cols: B N G W F
[0.04 0.45 0.85 4.28 6.31] : D
[ 1.53  5.01 -1.34  5.92 -0.80] : Z
[-4.01 -6.19  2.98  0.99 -1.44] : T
[ 2.78 -1.90 -2.00  3.61 -0.21] : M
[-4.12 -3.34  8.48  1.44 -5.69] : L
[ 3.41 -0.08 -4.05  4.06 -0.27] : K
[-4.12 -3.34 -5.51  2.31  4.28] : J
[-4.12 -3.34  8.48  2.31  4.28] : R
[-1.09  3.54 -0.75  3.16 -0.75] : X
[ 3.41 -0.08 -4.05  4.06  5.63] : E
[-4.54 -1.53 -1.15  2.21  5.13] : P
[-4.28  3.29 -1.53 -1.52  5.08] : Y
col: [-6.19 -1.90 -3.34 -0.08 -3.34 -3.34  3.54 -0.08 -1.53] | N
col: [ 5.01 -6.19 -1.90 -3.34 -0.08] | N
places X: [-0.75] | 3 5

cols: Gika duni garu nufe kob
[4.31 4.30 1.54 4.31 4.31] -> C
[-1.55 -7.44 -4.87 -5.59 -6.08] -> A
[-1.55 -7.44 -4.87  3.79 -3.65] -> S
diff S: [-1.55 -7.45 -4.87  3.79 -3.65] | 2, [-7.44]
places C: [4.31] | 1 4 5
diff S: [-1.55 -7.44 -4.86  3.79 -3.65] | 3, [-4.87]

cols: vebo Fer fup vuva gogo zet Dezeg Litir
[-0.78 -2.06 -1.17 -1.73  1.55 -1.85 -0.55  1.29] : fes
[-1.18 -1.18 -1.08 -0.46  2.78 -2.23 -0.46  1.28] : por
[-0.54 -4.32  1.80 -2.18 -6.00 -4.32 -0.54 -4.32] : Delud
[-0.51 -3.30  2.57 -0.91 -7.56 -1.66  1.19 -4.25] : Rezat
[ 0.67 -0.46 -1.67 -0.91  3.27  3.27  0.78 -1.67] : dobup
[-0.69 -1.18 -0.99 -0.27  3.17 -2.20 -4.31  0.90] : sorez
[-0.51 -2.34  2.99 -0.91 -8.17  5.33  1.52 -4.50] : nid
[-1.19 -0.35  1.80 -0.91 -4.65  3.27  0.78 -1.67] : fekag
[ 0.45 -0.42  1.80 -0.91 -4.45  3.20  0.78 -1.67] : ruta
places por: [-1.18] | 1 2
places Delud: [-4.32] | 2 6 8
col: [1.55 2.78] | gogo
places dobup: [-1.67] | 3 8
diff fes: [-0.78 -2.05 -1.17 -1.73  1.55 -1.85 -0.55  1.29] | 2, [-2.06]

cols: Tob dezu Depez vozu kis
[ 3.62  3.05  0.54 -7.39  4.27] -> razig
[-3.14 -1.42  1.60  7.18 -4.34] -> bodib
[ 0.87  1.22  0.23 -0.14  0.61] -> Libo
[0.23 0.86 0.23 0.86 0.86] -> folom
[-0.94 -0.60  1.03  3.00 -2.20] -> gafu
col: [ 3.62 -3.14  0.87] | Tob
col: [ 3.62 -3.14] | Tob
places folom: [0.86] | 2 4 5

cols: guna gim kitel Ragaz Nezap Roneb Kaze gepup tupi dob
[ 1.68  3.07  1.21 -5.84  1.67 -0.02 -0.76 -6.23  4.93  7.38] -> zopeg
[ 2.68  0.72 -2.72 -3.30  3.96 -1.65  3.64  4.46  3.23 -8.30] -> dur
[ 1.68  3.07  1.21 -5.84  1.67 -0.02 -0.76 -6.23  4.93 -1.08] -> Zik
[ 4.21  2.02 -4.00  3.84 -2.74 -4.89 -6.29 -0.75  0.58  2.65] -> nebi
[ 1.68  3.07 -5.37 -5.84  1.67 -0.02 -0.76 -2.49 -5.37  1.37] -> Filu
[ 4.21 -7.71 -4.00  3.84 -2.74 -4.89 -6.29 -3.11  0.58  2.65] -> Vek
places Filu: [-0.76] | 7
col: [-1.65 -0.02 -4.89 -0.02 -4.89] | Roneb

cols: pavul gimeg tino rupev fome Pak
[-1.31 -7.20  4.08 -1.75 -7.07 -5.55] -> lezo
[ 3.24  6.84 -4.49 -1.12 -1.91  6.25] -> Kofas
[ 2.04 -2.45 -6.66  1.54 -2.02  6.95] -> gukun
[ 7.81  1.95  7.81  7.81 -6.45  1.95] -> bogil
[ 1.95  7.98  1.03  4.16 -4.38  6.62] -> pimu
[-4.06  2.98  2.60  2.59  5.43  8.81] -> Musum
[-7.67  4.21  7.83  4.09  2.11  3.51] -> kupu
[ 8.51 -1.39 -6.27  0.02  3.40  1.56] -> fetup
[-8.50  7.82  4.89 -8.79 -7.95 -7.17] -> tum
col: [-7.07 -1.91 -2.02 -6.45 -4.38  5.43  2.11  3.40] | fome
diff pimu: [ 1.95  7.98  1.02  4.16 -4.38  6.62] | 3, [1.03]
col: [ 1.95  6.62  8.81  3.51  1.56 -7.17] | Pak
places Musum: [2.98] | 2
places bogil: [7.81] | 1 3 4
col: [ 1.03  2.60  7.83 -6.27] | tino

cols: Falo Luta bom sar mun fal Fovit defe zus
[ 4.52 -2.85 -0.07  2.60 -0.07 -1.86  1.33  6.30  4.52] : ripas
[ 2.48 -1.82 -1.82  0.48 -0.48 -4.75 -2.31 -1.53  0.03] : dalo
[ 0.45 -0.05 -1.82 -1.11 -2.58  2.47  5.88 -2.65 -4.84] : kom
[ 2.48  7.42 -1.82  0.48 -0.48 -4.75 -2.31 -1.53 -4.84] : lusig
[-3.61  3.69 -3.88 -2.18 -0.90  1.02  0.42 -4.88  4.51] : Zefe
col: [-1.86 -4.75] | fal
places dalo: [-1.82] | 2 3
col: [-0.48 -2.58 -0.48 -0.90] | mun
diff ripas: [ 4.52 -2.86 -0.07  2.60 -0.07 -1.86  1.33  6.30  4.52] | 2, [-2.85]
places ripas: [4.52] | 1 9

cols: vanu tovum kapug rasur vap Piv gad gapi moze fupeb
[-6.25  6.25 -1.77 -2.21 -6.53 -2.48  1.25  4.27  2.65  8.31]  Q
[-2.20  6.25 -1.77 -2.21 -6.53 -2.48  1.25  4.27  1.59  7.43]  V
[-6.25  6.25 -1.77 -2.21 -6.53 -2.21  6.25 -2.21  2.65  8.31]  U
places U: [-2.21] | 4 6 8
diff V: [-2.20  6.25 -1.77 -2.21 -6.53 -2.48  1.25  4.28  1.59  7.43] | 8, [4.27]

